Each row has a name. Each piece below is followed by the name of the row it came from, unless a question asks for something else. Each question is about the rows just above it.

mem: [149 141 115 109  72]
Bunag: [132 149 113  89  77]
nite: [136 149 112  89  77]
Nus: [149 141 115 112  72]
Nep: [134 148 112  90  77]
Lebol: [139 149 112  80  77]
After [148 112], its row goes on with
[90 77]
Go on from [112  80] to the end of its row.
[77]
Go on from [134 148 112  90] to the end of its row.
[77]
The rest of the row after [141 115 112]:
[72]

nite: [139 108 128 139 147 113 102  93]
Nep: [139 108 128 139 147 113 135 148]
fara: [133 184 103 106 113 163 162 166]
mem: [139 185 103 139 147 113 135  79]
Put [ 79 103 113 135 139 139 147 185] back in order: which row is it?
mem
Move every entry of [139 108 128 139] by +1 step of 1.
[140 109 129 140]
After [184 103], its row goes on with
[106 113 163 162 166]
Shift each entry of [128] by +1 times 1:
[129]
After [128 139 147 113 102], its row goes on with
[93]

mem: [ 78 165 155  91 125 148  88 161 100 131 155 159 116 151  80  95  76  84
  82 154 118 154 130  93  74 125 136 175  80  79 144 166 124 166 133  89
  92 146]
Nus: [ 86  98 170  89 153 158 168  83 167 141 150 170  76 111  80 107  75 126
 152 167 134 150  80 135 126 172 129 115 141 173 124 136 125 161 151  96
 111 153]
Nep: [162 151 110  93  81 131 153 134  81 142  86 105 163  85 139 150 136 162
 115 166  89  74 118 141 137 148 138 141 131 162 161  93 122 150 155 129
 117  81]
vige: [125 167  79 132 176  77 178 162 174  78 106 172 176 150 106 140  89  73
  84 138  77  88  78 134  81 169  91 168 151 108 152  98  91  97 167 149
  84 114]
kozu: [106  76 128  86 108  77 143 142 107  85 102 169 149 123  94 152 105 106
 168 128 181 171 100 103 109 106 166 100  95 108 119 145  74 179  76 111
 129 140]
fara: [100  90 137 179 163 167 166 132 104  74 162 133  85 150 111 157 181 117
 115 109 181 133 146  77  92 125 139 126 117 160 142 145 146  98 131 143
  92 172]
nite: [118  99 129  80 147 127 175  84  79 101 127 156 130 140 127  81 118 151
 172  92 110  91 142 162 172 176 133 135 175 180  87 157  90 175  85  77
 108 141]
sizip: [172  92 163 145  77  92 117 111 133  90 142 179 132 157 146  74 143 109
 146 162 166 131 104 133 181 160 115 150 167 138 181 117 139 126 125  98
 100  85]
zim: [ 74  90 125 181  98 179 146 100 142  85 133 143 109 150  92 126 117 151
 139  77 160 146 133 116 145 162 166 172 167 138 104  92 131 115 157 111
 181 132]
Bunag: [158 153 182 159 103 144 180 110  90  89 162 142 136 179 171 106 112 132
 135 131 106 131 149 140 159  80 174 127 124 105 105 182 153  88  97 174
 102  90]
Move every entry of [95] by -1 step of 1.
[94]
[ 74  77  85  90  92  92  98 100 104 109 111 115 117 117 125 126 131 132
 133 133 137 139 142 143 145 146 146 150 157 160 162 163 166 167 172 179
 181 181] is which row reordered?
fara
[139 126 125  98 100  85 172  92 163 145  77  92 117 111 133  90 142 179
 132 157 146  74 143 109 146 162 166 131 104 133 181 160 115 150 167 138
 181 117] is which row reordered?
sizip
[ 74  76  78  79  80  80  82  84  88  89  91  92  93  95 100 116 118 124
 125 125 130 131 133 136 144 146 148 151 154 154 155 155 159 161 165 166
 166 175] is which row reordered?
mem
[131 179 138 181  92 172 125 109 117 111 157 115 100 167 162 146 133 145
 104 146  92  74 160  77  98  90  85 132 163 181 166 117 139 150 143 142
 133 126] is which row reordered?
sizip
The rest of the row after [118 151]:
[172  92 110  91 142 162 172 176 133 135 175 180  87 157  90 175  85  77
 108 141]
[111] with -1 step of 1 on every entry:
[110]

ruv: [159 121 107 118 161 130 115 108 104  81  94]
vige: [107 158  94  93  96 153  96 129 133 110 134]
fara: [107 157  81 108 115 124  99 119 110 113 128]
kozu: [107 159  94  92  96 161  94 130 117 104 121]
mem: [106 173  85  95 121 133  92 122  95 125 111]
Put [104 121 107 159  94  92  96 161  94 130 117] back in order: which row is it?
kozu
[85] with +1 step of 1 on every entry:
[86]
After [94 93 96], its row goes on with
[153  96 129 133 110 134]
Go on from [121 107] to the end of its row.
[118 161 130 115 108 104  81  94]
Go on from [ 92  96 161  94] to the end of its row.
[130 117 104 121]
The rest of the row after [107 158]:
[ 94  93  96 153  96 129 133 110 134]
[173] with -1 step of 1 on every entry:
[172]

Nus: [165 157 132 101 149 121 165 108 165 131 127  98 128  91 157 128  97 171
 122 121 159 117  87 108 161 163 160 137]
fara: [119  81 139  94 143 116  97 167 170 129 120  92  84  91 123 170 158  85
  99 169  87  81  98 124 147 145 174 168]
zim: [137 139 103 172 135  82 163 154 148 135 115 160 131 166  97  91 146  95
 123 128 166 124 121 132 148 150 141 140]
Lebol: [ 92 105 169 147 144 132 146 139  95  83  91 162 159 151  94 159 160 137
 123 101 134  85  89  87 145 141 108 174]
mem: [104 152  82 131 103 161 172 169 117 107 155  98  99 168 113 126 125 104
 107 159 147  93 111 159  92 146 102 114]
Bunag: [165 157 103 101 149 121 165 108 161 131 127  98 145  91 157 128  97 171
 122 121 159 117  87 108 161 163 160 137]
sizip: [137 160 161 117 159  97 165 122 157  87 131 145 171 121 128 108 103 121
 149  91 163 157 107 165 161  98 127 101]
vige: [101 167 164 117  99 117  90 129 160 109 145  80 172 108 115 170 121 104
 110 145 161 111 106 158 137 116 144 113]
nite: [165 103 142 120  82  82 146  82 131 106  83  85 161 161 167 176 153 130
 153 152 165 130 174 128 141 113 167 173]
Nep: [142 176  82 153  83 174 106 103 153  85 152 167 131 161 131 128 146 161
  82 165 113 120 165 173  82 130 141 167]
Which row holds these entries in another order? [173 106  82  83 176 146 161 152 174  82 161 130 103 165  85 120 167 131
 167 113 165 128 141  82 130 153 142 153]
nite
Which row holds these entries in another order? [137 165 157 103 101 149 121 165 108 161 131 127  98 145  91 157 128  97
 171 122 121 159 117  87 108 161 163 160]
Bunag
[165] with +1 step of 1 on every entry:
[166]

zim: [174 130 110 187 136]
mem: [123 147 109 188 122]
Nus: [187 157  80 109 147]
Nep: [158  80 109 187 147]
After [158  80 109 187], its row goes on with
[147]
After [110 187], its row goes on with
[136]
Move every entry of [187] by +1 step of 1.
[188]
Move every entry of [80] by +1 step of 1.
[81]
Shift each entry of [ 80 109] by -1 times 1:
[ 79 108]
Go on from [109 187] to the end of its row.
[147]
[147  80 109 187 158] is which row reordered?
Nep

Nus: [ 88 121 102 109 137 116 152 129 132  91 115 129 109 126]
ruv: [103 123 114 115 154 130 152 118 141 115 131 125 121 124]
kozu: [118 124 118 132 116 123 132 125 145 119 119 136 128 139]
sizip: [136 111 131 113 134 126 122 113 133 145 130 127 118 130]
Lebol: [126 137 116 132  97 143 115 137 110 118 108 125 119 123]
mem: [114 161 109 128 128 175 114 121 133  91 115  77 123  66]
zim: [127 135 137 140 136  97 142 141 141 114 132 145 139 145]
nite: [142 148 124 145 111 159 103 112 108 140 122 101 135 101]
Bunag: [120 127 120 130 130 141 138 124 145 129 126 132 131 134]
Nep: [130 129 126 145 131 127 124 132 119 130 141 138 120 134]
Which row holds these entries in another order? [134 131 132 126 129 145 124 138 141 130 130 120 127 120]
Bunag
After [132  91 115], its row goes on with
[129 109 126]

mem: [138 188 108 101 115 127 135]
Nep: [104 133  93 114 124 107 114]
ruv: [134  60 149 127 125 124 114]
Lebol: [138 187 108 101 143 140 132]
Nus: [134  60 149 127 125 130 114]
kozu: [100 110 102 136 143 124 111]
sizip: [146 164 122 129 106 140 111]
zim: [100 110 102 136 143 119 108]
Which row holds these entries in another order? [101 108 132 138 140 143 187]
Lebol
Go on from [104 133  93 114] to the end of its row.
[124 107 114]
The rest of the row after [138 188 108 101]:
[115 127 135]

